Here is a tiny trained network, its code and every weight. The questions are about switching its units off for an input and a class, where a switched-off unit gives its printed mean instead of its output.

import numpy as np


def w(rows, s, z=0):
    codes = np.array(rows[::2]) - 128.0
    scale = np.full(codes.shape[1], s)
    scale[-1] = z or s
    return codes * scale


def f(y):
    return y / 2 * (1 + np.tanh(0.7978845608 * (y + 0.044715 * y**3)))


def log_softmax(a):
    a = a - a.max(-1, keepdims=True)
    return a - np.log(np.exp(a).sum(-1, keepdims=True))


def net(x, mask):
    res = np.array(x, float).reshape(1, 6) / 4 @ E
    y = f(res @ A[0][:, :-1].T + A[0][:, -1])
    res = res + np.where(mask, y, B[0][:, -1]) @ B[0][:, :-1]
    return log_softmax(res[-1] @ U[:, :-1].T + U[:, -1])


A, B = {}, {}
E = w([
[168,166,244,119,2],'x0',
[41,166,198,224,182],'x1',
[30,15,67,122,59],'x2',
[230,207,59,108,133],'x3',
[243,214,87,189,139],'x4',
[238,43,185,97,202],'x5',
],0.0054)
A[0] = w([
[171,128,171,162,57,253],'n1',
[90,99,68,152,166,45],'n2',
[63,231,127,44,115,179],'n3',
[196,84,168,171,220,159],'n4',
[105,224,38,240,101,204],'n5',
[103,151,79,151,133,61],'n6',
[113,131,94,159,141,39],'n7',
[209,124,5,73,172,131],'n8',
[141,161,156,109,162,71],'n9',
[153,151,42,100,152,163],'n10',
[93,75,72,45,145,194],'n11',
[181,125,144,173,61,126],'n12',
[224,95,210,62,76,180],'n13',
],0.013,0.0035)
B[0] = w([
[152,186,142,122,121,188],'n1',
[125,66,86,95,95,164],'n2',
[156,146,193,151,174,180],'n3',
[163,157,187,154,222,198],'n4',
[115,189,147,32,116,244],'n5',
[128,110,132,91,117,146],'n6',
[107,109,106,100,112,133],'n7',
[131,191,99,251,97,229],'n8',
[142,108,117,100,135,145],'n9',
[106,146,114,157,89,189],'n10',
[164,74,153,160,72,204],'n11',
[145,129,97,83,108,164],'n12',
[182,178,111,55,91,216],'n13',
],0.023,0.011)
U = w([
[67,132,182,239,108,175],'0',
[200,185,176,48,116,175],'1',
[117,96,50,127,210,3],'2',
[107,8,159,127,108,78],'3',
[81,103,59,74,148,119],'4',
[186,84,196,120,254,164],'5',
[205,90,74,170,142,73],'6',
],0.0094,0.0051)

Each question gives the input, the list of numbers given to net, and the class t.
The units are the neurons (one row each of A and B). Each row of codes is followed by its name. A weight is (code - 128) times the scale printed after its matrix; where a second scale follows, it is the last column's (A, B and U).
mask holds one flag per neuron, in row order. A switched-off neuron (its flag False) gives its mean, the last column of its row in B, instead of its output. The means were averaged over made-up inputs and are rounded, as every weight is.
A unit's drop is (log p(t) with every unit on - log p(t) with that unit switched off) / (log p(t) with every unit on - log p(t) with every unit switched off).
The circuit of an input: a set's keep is (log p(t) with only the set's units on - log p(t) with every unit switched off) / (log p(t) with every unit on - log p(t) with every unit switched off). Starting from the 12 units with the biggest drops (on a tie, the unit counted first), units are removed one at a time, each time the one whose removal leaves the highest keep (on an exact tie, the one counted first), for as long as the keep stays at least 0.8.
circuit, biggest first: the units of the circuit, biggest drop first
top k neurons: the k neurons with the biggest drops, biggest first
drop when u is switched off: that unit's drop, to one decimal
input [-6,-1,-2,-2,-3,8], class 5: circuit, biggest first	n4
input [2,2,8,-3,0,6], class 3: top 2 neurons	n5; n8
input [-1,0,-3,2,1,3], class 5: circuit, biggest first	n5; n4
input [-5,6,-6,-2,0,-2], class 5: circuit, biggest first	n13; n4
input [-8,2,-2,-1,3,-3], class 4: circuit, biggest first	n13; n2; n7
input [-6,-6,-8,-8,3,4], class 0: top 2 neurons	n8; n5
input [-5,-1,-4,-6,-3,-3], class 3: top 2 neurons	n8; n4
input [-5,0,-7,-6,8,0], class 5: top 2 neurons	n4; n13
input [-7,6,6,0,-1,-4], class 4: top 2 neurons	n5; n2
input [-6,8,-7,2,1,0], class 5: top 3 neurons	n4; n13; n1
input [-7,1,-8,-7,-8,-6], class 3: top 3 neurons	n4; n8; n2
input [1,4,4,1,-5,0], class 3: drop when n8 is switched off	0.5
input [-7,-3,7,6,-1,-3], class 0: drop when n8 is switched off	0.7
input [-7,-8,1,3,-3,-1], class 0: top neuron	n8
input [-6,-3,-1,6,6,5], class 0: drop when n8 is switched off	0.2
input [4,8,6,-4,-3,4], class 0: drop when n4 is switched off	0.1
